How the elements are linked:
ne: bn->hr, nc->zf, rm->qp, pr->rm, qp->pb, jf->pc, hf->fg, ch->bn, fg->zj, jc->cz, mf->jc, tp->md, zf->jf, hr->nc, cz->tp, md->jt, jt->fq, pb->mf, pc->nb, zj->ch, nb->hf, fq->pr
zo: bn->pr, nc->jt, rm->ch, pr->bn, qp->zj, jf->tp, hf->mf, ch->rm, fg->pb, jc->nb, mf->hf, tp->jf, zf->md, hr->fq, cz->pc, md->zf, jt->nc, pb->fg, pc->cz, zj->qp, nb->jc, fq->hr

Rows with their elements:
[-1.16  2.51 -0.01 -0.04 -0.26  0.41 -0.44 -0.01  1.08  0.05 -0.40  0.05  0.04  0.58 -0.43 -0.37 -1.34  1.70 -0.83  0.40  0.09  0.47  0.23  2.18 -0.28 -0.14  0.21 -0.24 -0.53 -1.22  0.19  0.03  0.42]; element pr
[ 1.90  1.16 -0.10  0.31  0.02  0.09  0.35  0.20 -0.93  0.03 -0.10 -0.11 -0.59 -0.31 -0.29 -0.08  2.15  0.87  1.74  0.22  0.29 -0.47 -0.15  0.84 -0.11 -0.34  0.39 -0.24 -0.13  3.01  0.06  0.24 -0.38]; element nb
[-0.66 -2.87  0.40 -0.22  0.37  0.00 -0.38  0.25  0.92 -0.24  0.22 -0.13 -0.07 -0.06  0.21 -0.29 -0.79 -1.49 -0.14 -0.09  0.31  0.38 -0.36 -2.16  0.25 -0.41 -0.06 -0.10 -0.47 -1.13  0.25  0.17  0.85]; element tp
[ 1.98 -1.97  0.46 -0.05 -0.08 -0.39 -0.30 -0.01 -0.83 -0.31  0.53  0.03  0.24 -0.07  0.17 -0.11  1.89 -1.27  0.90 -0.01  0.43 -0.24 -0.57 -1.51 -0.20 -0.16 -0.29  0.05 -0.18  2.33  0.22 -0.02 -0.04]; element fg
[ 2.19  1.40 -0.42  0.01  0.48  0.07  0.66  0.12 -0.92 -0.13  0.10  0.29 -0.29 -0.46 -0.18 -0.06  2.06  0.99  1.68  0.44  0.37 -0.23 -0.13  0.87 -0.45 -0.35  0.18  0.32 -0.14  2.32 -0.07  0.29  0.06]; element nb

Start at a row and follow the symbols one at a time.
Answer with the element's row; about right is enough.
---
[-1.40 -2.08 -0.18  0.16 -0.20  0.26 -0.44  0.09  0.15 -0.15  0.33  0.22  0.05 -0.02 -0.18  0.21 -1.71 -0.94 -0.70  0.19 -0.35 -0.01 -0.45 -1.63 -0.06  0.03 -0.46 -0.30  0.21 -2.40 -0.27  0.27 -0.04]
zo -> [-1.27  2.41 -0.19 -0.19 -0.04  0.57 -0.36  0.03  0.93  0.07 -0.30  0.04 -0.21  0.29 -0.19 -0.33 -0.85  1.89 -0.67  0.25  0.01  0.32  0.37  1.56 -0.46 -0.37 -0.08 -0.25 -0.55 -1.23 -0.01 -0.31  0.44]
zo -> [-1.68 -2.03  0.20 -0.30  0.18  0.20 -0.42 -0.06  0.27 -0.39  0.51  0.03  0.41  0.22 -0.05  0.43 -1.78 -1.21 -0.66  0.53 -0.38  0.03 -0.35 -1.47 -0.08 -0.13 -0.23 -0.29  0.39 -2.43 -0.22  0.19  0.21]
ne -> [-2.32 -0.39 -0.19  0.01  0.03 -0.09 -0.04 -0.15  1.36  0.29 -0.01  0.16  0.29  0.14  0.07 -0.16 -2.38 -0.44 -0.76  0.02  0.43  0.22  0.32 -0.45 -0.46  0.14 -0.18  0.25 -0.30 -2.88  0.30  0.11  0.24]
zo -> [-1.92  1.23 -0.06 -0.03 -0.20 -0.16 -0.30 -0.01  0.87  0.00  0.47 -0.08  0.05 -0.14 -0.08 -0.22 -1.86  0.83 -1.60  0.31 -0.26 -0.25  0.00  0.77  0.10  0.13 -0.58  0.06  0.11 -2.20 -0.30  0.13 -0.01]
zo -> [-2.05 -0.63 -0.01  0.05  0.11 -0.14 -0.41  0.77  1.07  0.10 -0.12  0.04  0.29  0.10 -0.56 -0.27 -2.10 -0.28 -0.92 -0.24  0.01  0.22  0.70 -0.39 -0.30 -0.62 -0.34  0.04 -0.16 -2.31  0.38 -0.09  0.53]
zo -> [-1.99  1.35 -0.10 -0.07 -0.11  0.08 -0.58 -0.11  0.88  0.06  0.38  0.36  0.38  0.00  0.05 -0.30 -1.93  0.68 -1.28  0.45 -0.19 -0.32 -0.40  0.79  0.16  0.45 -0.18 -0.25 -0.21 -2.42 -0.11  0.04 -0.02]
zo -> [-2.34 -0.53 -0.28  0.11  0.58 -0.12 -0.07  0.37  1.00  0.44  0.24  0.17  0.34 -0.03 -0.23  0.00 -2.15 -0.35 -0.81 -0.12  0.37  0.37  0.44 -0.37 -0.23 -0.39 -0.16  0.10 -0.33 -2.40 -0.13 -0.14  0.81]
ne -> [-1.91  1.01  0.08  0.06  0.21 -0.37  0.32 -0.18  1.35 -0.22 -0.08  0.20 -0.19  0.02  0.39 -0.08 -2.35  0.57 -0.88 -0.40 -0.45 -0.50 -0.28  0.54  0.58  0.10  0.39  0.28 -0.34 -2.26 -0.11 -0.22  0.08]
zo -> [-1.80 -0.22  0.12  0.05 -0.22  0.26  0.13 -0.30  0.50 -0.07 -0.24 -0.02  0.06  0.02  0.35  0.51 -1.92 -0.43 -1.67 -0.51  0.21  0.14  0.03 -0.29  0.30  0.36 -0.08  0.28  0.42 -2.98  0.08 -0.17 -0.67]
ne -> [-1.63  1.52 -0.16  0.19 -0.10  0.04 -0.71 -0.46  0.92 -0.26  0.60  0.13  0.49 -0.14  0.11 -0.03 -1.95  0.77 -1.56  0.10 -0.18 -0.27 -0.20  1.01 -0.04  0.43 -0.23 -0.18 -0.28 -2.18  0.25  0.26 -0.01]
ne -> [-1.11  2.88 -0.54 -0.02  0.05  0.56  0.01  0.09  1.09  0.21 -0.15  0.06  0.05  0.17 -0.26 -0.46 -1.32  1.56 -0.89  0.49  0.12  0.08  0.29  2.06 -0.34 -0.09  0.15  0.13 -0.47 -1.01  0.01  0.28  0.39]
zo -> [-1.44 -2.10 -0.06  0.19 -0.40  0.38 -0.24  0.26  0.18 -0.27  0.46  0.11  0.14 -0.16 -0.14  0.61 -1.60 -1.16 -0.80  0.67  0.09 -0.05 -0.42 -1.81 -0.31 -0.19 -0.10 -0.11  0.48 -2.57 -0.36  0.15  0.02]
zo -> [-1.21  2.93 -0.28 -0.10  0.00  0.33 -0.03 -0.08  1.20  0.03 -0.01 -0.24  0.02  0.41 -0.13 -0.39 -1.11  1.66 -0.58  0.30  0.28  0.52  0.40  1.89 -0.25  0.00  0.35 -0.38 -0.28 -1.32 -0.05 -0.13  0.11]
ne -> [-0.03  3.28  0.63  0.10  0.13  0.05  0.45  0.27 -0.50  0.00 -0.05  0.11 -0.27 -0.13  0.49 -0.14 -0.12  1.66  0.79  0.67 -0.04 -0.37  0.05  2.30  0.53  0.00  0.44 -0.04  0.31  0.20  0.02 -0.26 -0.67]
ne -> [ 1.57  2.35 -0.07 -0.35 -0.23 -0.13 -0.29 -0.12 -0.95 -0.13  0.62 -0.08  0.15 -0.04 -0.25  0.55  1.71  1.28  1.11 -0.25  0.00  0.25 -0.17  1.69 -0.26 -0.25 -0.32  0.08  0.46  1.16 -0.06  0.10 -0.71]
---
[-1.11 -2.98  0.15 -0.17  0.32  0.06 -0.12  0.35  0.82 -0.20  0.40  0.14  0.22  0.20  0.16 -0.21 -0.73 -1.82 -0.14 -0.17  0.19  0.26 -0.24 -2.19  0.30 -0.17 -0.27  0.30 -0.54 -0.75  0.46  0.28  0.69]
ne -> [-1.80 -1.89 -0.16  0.00 -0.18 -0.47  0.53  0.06  0.68 -0.29 -0.07 -0.20 -0.60 -0.16 -0.50 -0.22 -1.67 -0.99 -1.04 -0.07 -0.39 -0.25 -0.07 -1.25 -0.32 -0.20  0.62 -0.22 -0.35 -2.19 -0.31 -0.13  0.53]
ne -> [-2.06 -0.39  0.27 -0.24  0.02  0.06  0.03  0.05  0.50  0.17  0.01 -0.30  0.39  0.28  0.18  0.26 -2.07 -0.21 -1.21 -0.48  0.07 -0.06  0.38 -0.09  0.25  0.11 -0.03  0.07  0.73 -3.00  0.30 -0.32 -0.50]
ne -> [-1.94  1.17  0.07 -0.06 -0.16 -0.03 -0.49 -0.40  1.22 -0.41  0.76 -0.15  0.12 -0.31 -0.06 -0.03 -1.96  0.57 -1.32  0.40 -0.11 -0.33 -0.42  0.88  0.00  0.28 -0.67  0.09  0.21 -2.29  0.06  0.37 -0.17]
ne -> [-1.04  2.49  0.07  0.05 -0.04  0.14 -0.04 -0.02  1.15  0.29 -0.33 -0.47 -0.02 -0.03 -0.05 -0.85 -1.13  1.60 -0.64  0.41  0.08  0.51  0.15  1.75 -0.36  0.22  0.17  0.26 -0.53 -0.97 -0.20 -0.17  0.04]
ne -> [ 0.16  3.05  0.21 -0.04 -0.09  0.19  0.32  0.21 -0.23  0.05 -0.28 -0.22 -0.12 -0.21  0.58  0.11  0.30  1.90  0.50  0.38  0.39 -0.14  0.07  2.31  0.11 -0.10  0.59 -0.34 -0.02  0.00  0.28  0.01 -0.80]
zo -> [-0.43 -2.91  0.36  0.24  0.22  0.41  0.00 -0.27  0.08  0.08 -0.32 -0.10 -0.19 -0.26  0.23  0.15 -0.41 -1.50 -0.31  0.63  0.22 -0.22  0.19 -2.24  0.34  0.22  0.28 -0.11  0.28 -0.97  0.26  0.02  0.17]
zo -> [ 0.19  3.17  0.39 -0.09  0.21  0.03  0.27  0.41 -0.08  0.39 -0.22 -0.04 -0.51 -0.37  0.41  0.34  0.01  2.06  0.58  0.54  0.00 -0.16  0.41  2.32  0.59 -0.19  0.41 -0.09  0.24 -0.20  0.13  0.23 -0.85]
zo -> [-0.33 -3.00  0.16 -0.17  0.36  0.26  0.50  0.21  0.03  0.03 -0.37 -0.10 -0.19 -0.14  0.48 -0.09 -0.36 -1.53 -0.16  0.37  0.28 -0.18  0.03 -2.21  0.33  0.07  0.59  0.03 -0.01 -1.33  0.26 -0.28  0.18]
zo -> [-0.04  3.19  0.38  0.30  0.01  0.37  0.19  0.28 -0.07 -0.03 -0.31  0.03 -0.09 -0.09  0.68 -0.18  0.13  1.81  0.37  0.47 -0.38 -0.35  0.08  2.33  0.67 -0.24  0.45  0.02  0.11  0.01  0.03 -0.06 -0.61]
ne -> [ 1.14  2.44 -0.24  0.07 -0.12 -0.38 -0.24  0.41 -1.19 -0.24  0.27  0.04  0.13  0.33 -0.20  0.70  1.28  1.47  1.16 -0.10 -0.05  0.28 -0.22  1.76 -0.49 -0.36 -0.10  0.54  0.54  1.55  0.07  0.17 -0.74]
ne -> [ 1.84  0.75 -0.06  0.25  0.13 -0.25  0.02 -0.07 -0.93  0.30 -0.17 -0.19 -0.06 -0.34 -0.35 -0.19  2.17  0.49  1.11 -0.28  0.39  0.08  0.68  0.73  0.11  0.16 -0.49  0.31 -0.25  2.81  0.01 -0.06  0.23]
zo -> [ 1.51 -1.54  0.23  0.18 -0.03 -0.07 -0.50 -0.24 -0.71 -0.06  0.25  0.14  0.32 -0.30  0.14  0.06  1.84 -1.17  1.00 -0.37 -0.05 -0.12 -0.09 -1.09  0.28  0.20 -0.42  0.01  0.00  2.31  0.12 -0.10  0.05]
ne -> [ 0.94 -2.75 -0.01  0.07 -0.31 -0.18  0.19 -0.35  0.15 -0.15  0.10 -0.02 -0.24  0.02 -0.38 -0.49  1.17 -1.53  0.16  0.05 -0.24  0.01  0.24 -2.12 -0.29  0.49  0.01 -0.20 -0.60  1.70 -0.03 -0.13  1.01]
ne -> [-0.38 -3.23  0.35 -0.10  0.38  0.19  0.50  0.10 -0.22  0.22 -0.45  0.01 -0.12 -0.01  0.44  0.09 -0.68 -1.65 -0.61  0.28  0.26 -0.22  0.04 -2.37  0.19  0.34  0.32 -0.53  0.15 -0.84  0.24 -0.17 -0.10]
zo -> [-0.13  3.12  0.84  0.19  0.13  0.28  0.30  0.08 -0.16  0.00 -0.35  0.05 -0.35 -0.36  0.26  0.37  0.04  1.66  0.60  0.30 -0.04 -0.05  0.10  2.06  0.28 -0.28  0.64 -0.03  0.14 -0.14  0.30  0.09 -0.69]
---
[ 0.63 -2.66 -0.35 -0.07 -0.44  0.07  0.28 -0.28  0.07  0.07 -0.23  0.16 -0.44 -0.08 -0.09 -0.57  1.02 -1.28  0.46  0.04 -0.29 -0.01  0.23 -1.88 -0.58  0.31  0.43  0.06 -0.47  1.35 -0.02  0.06  0.75]
ne -> [-0.68 -2.93  0.61  0.27  0.22  0.04  0.29 -0.28  0.02 -0.06 -0.36 -0.15 -0.06 -0.15  0.57  0.37 -0.64 -1.70 -0.19  0.50  0.43 -0.18  0.50 -1.82  0.44  0.48  0.12 -0.29  0.30 -0.77  0.25  0.05  0.36]
zo -> [ 0.37  3.45  0.31 -0.05  0.22 -0.04  0.10  0.35 -0.22  0.25 -0.52  0.06 -0.16 -0.49  0.24  0.41  0.37  2.02  0.52  0.52 -0.34 -0.35  0.27  2.34  0.45 -0.34  0.36 -0.53  0.06  0.15 -0.03 -0.30 -0.90]
zo -> [-0.53 -3.00  0.55 -0.14  0.10  0.16  0.16 -0.27 -0.10 -0.16 -0.50 -0.15 -0.34 -0.11  0.55  0.31 -0.59 -1.61 -0.50  0.49  0.27  0.09  0.26 -2.25  0.38  0.16  0.28 -0.10  0.36 -0.90  0.32  0.04  0.18]
zo -> [ 0.36  2.95  0.53  0.09 -0.04  0.22  0.24  0.13 -0.19 -0.18 -0.40 -0.47 -0.06 -0.30  0.35  0.40 -0.03  1.92  0.47  0.58  0.08 -0.19 -0.06  2.30  0.34 -0.17  0.20 -0.09 -0.01  0.00  0.09 -0.16 -0.88]
ne -> [ 1.31  2.43 -0.42 -0.31 -0.03 -0.13 -0.20  0.05 -1.39 -0.26  0.30  0.25  0.20  0.18 -0.46  0.51  1.43  1.42  1.15 -0.11 -0.30  0.30 -0.31  1.75 -0.28 -0.21 -0.02  0.16  0.36  1.67  0.01 -0.07 -0.60]
ne -> [ 1.95  0.77 -0.30 -0.01  0.31 -0.21 -0.19 -0.15 -0.39  0.20  0.00  0.22  0.16 -0.26  0.02 -0.44  2.11  0.40  1.47 -0.38  0.40 -0.06  0.42  0.70 -0.04 -0.05 -0.40 -0.03 -0.16  2.67  0.29 -0.21  0.11]
ne -> [ 2.15 -0.38  0.22 -0.04 -0.13  0.12  0.07 -0.51 -0.75 -0.10  0.23  0.10 -0.21 -0.12  0.32 -0.70  2.31 -0.17  0.99  0.13 -0.13  0.08  0.04 -0.30  0.38  0.43  0.25 -0.19 -0.50  2.99 -0.12  0.16  0.07]
ne -> [ 1.49 -2.04 -0.25 -0.18  0.38  0.23  0.07 -0.15 -1.00 -0.31 -0.09 -0.13 -0.26  0.07 -0.32  0.16  1.80 -1.20  0.75  0.42  0.55 -0.55 -0.23 -1.89 -0.46  0.73  0.15 -0.23  0.49  2.10  0.38  0.04  0.16]
zo -> [ 1.81  1.26 -0.31 -0.10  0.09  0.23  0.34 -0.01 -0.69 -0.14  0.03  0.07 -0.27 -0.38 -0.32 -0.28  2.19  0.89  1.47  0.01  0.16 -0.37 -0.06  0.94 -0.56 -0.37  0.56  0.11  0.18  2.54 -0.15  0.07 -0.06]
ne -> [ 2.01 -0.12  0.14 -0.07  0.29 -0.54 -0.07  0.58 -1.45  0.09 -0.13  0.17  0.03  0.23  0.44  0.61  2.52 -0.13  1.19 -0.61 -0.21  0.32  0.34  0.12  0.15 -0.18  0.15  0.16  0.41  2.41 -0.21  0.00 -0.19]
ne -> [ 1.79 -1.66  0.01 -0.04  0.07  0.10 -0.11 -0.08 -0.55 -0.24  0.60  0.07  0.23 -0.28  0.18 -0.29  1.80 -1.19  0.94 -0.31  0.14 -0.23 -0.52 -1.10  0.17 -0.06 -0.75  0.39 -0.30  2.53  0.27  0.07  0.26]
zo -> [ 2.18  0.89 -0.02 -0.01  0.07  0.01 -0.05  0.01 -0.71  0.18 -0.22 -0.09  0.08 -0.32 -0.26 -0.32  1.70  0.66  1.03 -0.09 -0.05 -0.06  0.25  0.74 -0.15 -0.23 -0.16  0.23 -0.32  3.12  0.19 -0.33  0.19]
ne -> [ 2.04 -0.51  0.20  0.16 -0.45  0.15  0.63 -0.44 -0.58 -0.13 -0.10  0.28 -0.24  0.16  0.10 -0.69  2.12 -0.42  1.03  0.05 -0.22 -0.07 -0.28 -0.70  0.44  0.24  0.08  0.04 -0.20  3.16 -0.01  0.45  0.25]
ne -> [ 1.84 -1.75 -0.54 -0.15  0.47  0.09  0.17 -0.38 -0.99 -0.08 -0.07 -0.32 -0.37 -0.27 -0.27  0.29  1.61 -1.20  0.60  0.18  0.63 -0.07  0.02 -1.55 -0.32  0.06  0.23 -0.02  0.44  1.95  0.45 -0.11 -0.12]
zo -> [ 2.11  1.41 -0.09 -0.22  0.10 -0.06  0.69  0.18 -0.80  0.11 -0.36 -0.05 -0.12 -0.37 -0.41 -0.16  1.75  0.22  1.40  0.28  0.34 -0.15  0.07  1.00 -0.20 -0.33  0.34 -0.20 -0.08  2.51 -0.24 -0.23 -0.01]
